Below is a small trained network, with its code and all its weights. Each question gives an input and a target symbol and asks what happens when units are switched off, that is, made to give their printed mean instead of their output.

import numpy as np


def w(rows, s, z=0):
    codes = np.array(rows[::2]) - 128.0
    scale = np.full(codes.shape[1], s)
    scale[-1] = z or s
    return codes * scale


def norm(h):
    return h / np.sqrt((h * h).mean(-1, keepdims=True) + 1e-5)


def f(y):
    return y / 2 * (1 + np.tanh(0.7978845608 * (y + 0.044715 * y**3)))


def softmax(a):
    e = np.exp(a - a.max(-1, keepdims=True))
    return e / e.sum(-1, keepdims=True)


def log_softmax(a):
    a = a - a.max(-1, keepdims=True)
    return a - np.log(np.exp(a).sum(-1, keepdims=True))


def net(x, mask):
    ids = ['αβγεζθμξπστφω'.index(c) for c in x.split()]
    T = len(ids)
    res = E[ids] + P[:T]
    u = 0
    for l in range(2):
        r = norm(res)
        for j in range(2):
            rows = slice(2 * j, 2 * j + 2)
            q, k, v = (r @ M[l][rows].T for M in (Q, K, V))
            z = softmax(np.where(np.tri(T) > 0, q @ k.T / 2**0.5, -1e9)) @ v
            o = O[l][rows]
            res = res + np.where(mask[u + j], z, o[:, -1]) @ o[:, :-1]
        u += 2
        y = f(norm(res) @ A[l][:, :-1].T + A[l][:, -1])
        res = res + np.where(mask[u : u + 8], y, B[l][:, -1]) @ B[l][:, :-1]
        u += 8
    return log_softmax(norm(res)[-1] @ U[:, :-1].T + U[:, -1])


Q, K, V, O, A, B = {}, {}, {}, {}, {}, {}
E = w([
[144,142,214,158,43,135,86,82,207,106],'α',
[111,136,202,157,108,177,63,81,123,135],'β',
[126,114,208,150,124,103,107,165,167,137],'γ',
[193,110,127,148,110,101,93,154,194,103],'ε',
[154,148,139,133,125,90,32,85,143,152],'ζ',
[98,195,172,86,134,82,89,161,127,136],'θ',
[98,128,144,168,137,126,71,43,55,192],'μ',
[108,185,172,107,222,114,126,136,75,139],'ξ',
[142,125,74,60,92,159,147,201,116,76],'π',
[148,155,128,47,207,95,132,182,102,65],'σ',
[101,94,80,103,141,61,107,101,129,97],'τ',
[174,86,94,92,212,131,174,173,76,169],'φ',
[101,251,29,100,105,107,174,108,198,204],'ω',
],0.021)
P = w([
[171,218,102,249,129,135,192,181,130,103],'0',
[219,180,149,126,102,35,186,127,109,141],'1',
[129,129,99,173,196,112,77,150,190,104],'2',
[90,138,136,163,63,97,66,200,59,66],'3',
[169,134,159,47,78,50,186,98,73,161],'4',
[127,82,98,93,193,126,90,123,186,113],'5',
[89,92,125,71,66,94,45,152,48,73],'6',
[192,191,164,77,91,90,209,109,83,146],'7',
[119,48,95,40,186,136,95,111,190,120],'8',
],0.019)
Q[0] = w([
[114,132,145,113,96,104,142,132,71,109],'L0H0',
[255,118,165,117,129,113,214,92,124,191],'L0H0',
[132,88,90,144,152,133,72,181,132,174],'L0H1',
[213,106,121,153,131,95,167,120,144,251],'L0H1',
],0.034)
K[0] = w([
[159,114,101,127,155,94,154,114,69,91],'L0H0',
[178,209,132,252,107,125,136,145,137,86],'L0H0',
[112,58,108,75,139,163,76,157,153,153],'L0H1',
[87,118,94,213,212,179,93,151,171,73],'L0H1',
],0.034)
V[0] = w([
[218,196,126,93,77,214,46,182,141,246],'L0H0',
[136,206,180,81,185,117,162,119,110,33],'L0H0',
[136,132,144,110,112,89,170,97,108,114],'L0H1',
[154,128,147,108,75,115,106,150,103,159],'L0H1',
],0.013)
O[0] = w([
[255,178,143,74,110,159,30,174,119,242,153],'L0H0',
[176,169,111,86,167,1,81,22,136,5,254],'L0H0',
[75,186,164,105,98,219,89,140,111,143,188],'L0H1',
[119,143,170,84,80,190,29,103,127,130,180],'L0H1',
],0.0067,0.0079)
A[0] = w([
[160,100,108,97,176,226,115,141,222,90,2],'L0N0',
[98,66,97,150,132,119,103,121,11,127,95],'L0N1',
[76,106,26,164,130,115,73,110,165,171,101],'L0N2',
[147,145,132,103,100,60,127,173,86,130,151],'L0N3',
[101,28,115,203,113,77,59,147,201,141,42],'L0N4',
[135,137,182,111,139,154,139,121,34,85,64],'L0N5',
[47,98,149,97,242,126,85,100,237,168,51],'L0N6',
[132,79,101,148,249,178,84,55,120,165,11],'L0N7',
],0.017,0.0053)
B[0] = w([
[101,164,153,81,133,144,168,87,109,4,163],'L0N0',
[82,127,165,123,129,59,112,192,96,128,166],'L0N1',
[117,152,62,139,100,142,149,67,158,113,158],'L0N2',
[120,96,133,146,58,111,89,110,84,147,246],'L0N3',
[66,92,172,150,93,12,108,168,121,132,167],'L0N4',
[149,94,108,148,138,54,133,139,156,128,176],'L0N5',
[88,136,158,73,103,56,10,198,138,191,211],'L0N6',
[131,11,75,145,153,166,34,11,174,101,163],'L0N7',
],0.019,0.013)
Q[1] = w([
[163,159,144,146,72,96,238,77,90,155],'L1H0',
[161,113,167,30,128,81,203,92,207,195],'L1H0',
[60,103,113,71,158,143,85,130,220,138],'L1H1',
[178,124,165,64,109,91,252,75,147,231],'L1H1',
],0.029)
K[1] = w([
[151,179,94,214,139,149,127,150,117,101],'L1H0',
[156,134,169,220,116,140,87,171,151,87],'L1H0',
[89,123,151,89,96,119,126,98,186,146],'L1H1',
[149,199,129,253,113,140,116,140,181,122],'L1H1',
],0.037)
V[1] = w([
[95,136,191,148,90,128,97,123,116,96],'L1H0',
[165,44,207,138,176,143,112,175,78,85],'L1H0',
[92,158,3,73,84,141,132,137,84,112],'L1H1',
[73,163,145,171,181,135,102,72,51,172],'L1H1',
],0.037)
O[1] = w([
[189,158,159,145,127,187,171,53,146,147,255],'L1H0',
[141,106,208,222,213,92,170,153,115,159,84],'L1H0',
[127,185,149,191,85,134,209,139,106,170,144],'L1H1',
[85,169,253,90,200,185,96,97,146,119,139],'L1H1',
],0.017,0.022)
A[1] = w([
[97,130,140,107,171,105,109,97,139,69,3],'L1N0',
[2,96,144,122,109,163,236,96,116,57,85],'L1N1',
[143,105,118,85,149,162,74,147,115,228,42],'L1N2',
[149,23,109,203,186,154,143,61,138,167,43],'L1N3',
[125,76,96,170,115,83,182,62,137,70,66],'L1N4',
[116,53,124,96,189,136,115,121,178,174,87],'L1N5',
[169,109,53,160,121,140,145,136,157,219,63],'L1N6',
[33,80,140,154,140,243,133,104,115,181,58],'L1N7',
],0.03,0.0052)
B[1] = w([
[137,188,30,134,145,121,149,153,70,163,221],'L1N0',
[184,71,70,131,72,222,147,204,119,14,195],'L1N1',
[136,162,123,200,163,116,139,201,235,155,230],'L1N2',
[116,121,108,3,98,96,191,152,156,208,196],'L1N3',
[86,164,142,120,228,137,132,102,204,95,249],'L1N4',
[192,71,165,171,102,186,205,89,52,84,218],'L1N5',
[56,91,151,204,148,195,110,109,81,161,197],'L1N6',
[37,147,184,89,213,174,90,153,108,120,164],'L1N7',
],0.03,0.011)
U = w([
[172,51,63,188,165,121,39,66,148,122,114],'α',
[251,108,123,210,221,139,114,149,84,142,72],'β',
[172,111,136,89,138,94,241,164,131,181,165],'γ',
[55,40,106,109,168,137,105,103,160,206,135],'ε',
[157,178,132,164,111,120,111,218,219,205,104],'ζ',
[197,179,204,137,91,111,119,49,115,121,99],'θ',
[94,132,185,95,206,207,83,178,79,145,124],'μ',
[144,202,45,131,197,81,105,133,44,164,85],'ξ',
[71,145,127,254,89,135,190,111,119,174,99],'π',
[81,160,121,162,189,39,179,66,179,58,86],'σ',
[139,113,134,160,114,156,186,193,130,28,214],'τ',
[139,79,196,162,132,27,117,192,78,102,252],'φ',
[34,143,61,81,56,122,106,140,131,140,144],'ω',
],0.0075,0.0028)

Each question gives the input, a string of symbols that net reads in full, and the target symbol t.
The units are the heads (2 rows each of Q, K, V and O) and the neurons (one row each of A and B). Each row of codes is followed by its name. A weight is (code - 128) times the scale printed after its matrix; where a second scale follows, it is the last column's (O, A, B and U).
mask holds one flag per unit, layer by layer, with each layer's heads first. A switched-off unit (its flag False) gives its mean, the last column of its rows in O or B, instead of its output. The means were averaged over made-up inputs and are rounded, as every weight is.
A unit's drop is (log p(t) with every unit on - log p(t) with that unit switched off) / (log p(t) with every unit on - log p(t) with every unit switched off).
The circuit of an input: a set's keep is (log p(t) with only the set's units on - log p(t) with every unit switched off) / (log p(t) with every unit on - log p(t) with every unit switched off). Starting from the 12 units with the biggest drops (on a tie, the unit counted first), units are removed one at a time, each time the one whose removal leaves the highest keep (on an exact tie, the one counted first), for as long as the keep stays at least 0.8.
units of the circuit, in order: the units of the circuit, biggest drop first
k most important neurons: the k neurons with the biggest drops, biggest first
k most important neurons of layer l: the k neurons of layer l with the biggest drops, biggest first
which heads matter: for each layer, one digit per head in row order, 1 if its drop is at least 0.15 and else 0, layers parted by /
input γ θ β π γ, target γ: 3 most important neurons : (L1N3 L1N5 L0N2)
input π σ β θ θ φ φ, target φ: which heads matter : 00 / 00
input μ ω φ ξ π α ζ π, target μ: which heads matter : 00 / 01
input τ θ α ζ θ θ θ σ, target τ: units of the circuit, in order : (L1N1 L0H0)
input β β ε π π, target β: most important neuron : (L0N2)
input ζ γ γ τ γ, target ζ: which heads matter : 10 / 00
input θ ξ β γ, target ξ: which heads matter : 10 / 01
input θ γ π γ θ ω ζ, target ω: which heads matter : 00 / 10
input ζ θ γ α ξ θ θ, target ξ: units of the circuit, in order : (L1N0 L0H0)
input α θ γ μ, target μ: units of the circuit, in order : (L1N7 L0H0)
input τ ξ ε θ θ β μ ξ α, target θ: units of the circuit, in order : (L0N0 L1H0 L0N6 L1N4)
input ε θ ε μ μ, target ε: 3 most important neurons : (L1N6 L1N3 L0N2)
input ζ θ ε ζ π, target ζ: units of the circuit, in order : (L0H0 L1N2)
input ω π σ, target ξ: most important neuron : (L1N0)
input μ φ ζ ζ π β, target μ: 2 most important neurons : (L1N7 L0N0)
input ε θ θ γ ζ γ γ σ, target ε: which heads matter : 00 / 11
input θ π γ θ, target π: 2 most important neurons : (L0N6 L1N6)
input α θ ξ μ φ ξ τ, target φ: which heads matter : 00 / 10
input π π ξ ω σ α, target θ: 4 most important neurons : (L0N6 L0N0 L1N2 L1N4)
input ε φ π ε τ ζ γ γ, target ε: 2 most important neurons of layer 0 : (L0N2 L0N6)
input θ τ φ μ, target φ: units of the circuit, in order : (L0N1)
input ε θ π ε θ μ γ τ, target ε: which heads matter : 00 / 01
input φ σ α φ γ, target φ: which heads matter : 00 / 10
input γ σ γ θ μ, target γ: 2 most important neurons : (L1N3 L1N5)
input μ τ θ ε θ ζ γ π φ, target γ: 4 most important neurons of layer 0 : (L0N7 L0N6 L0N0 L0N3)
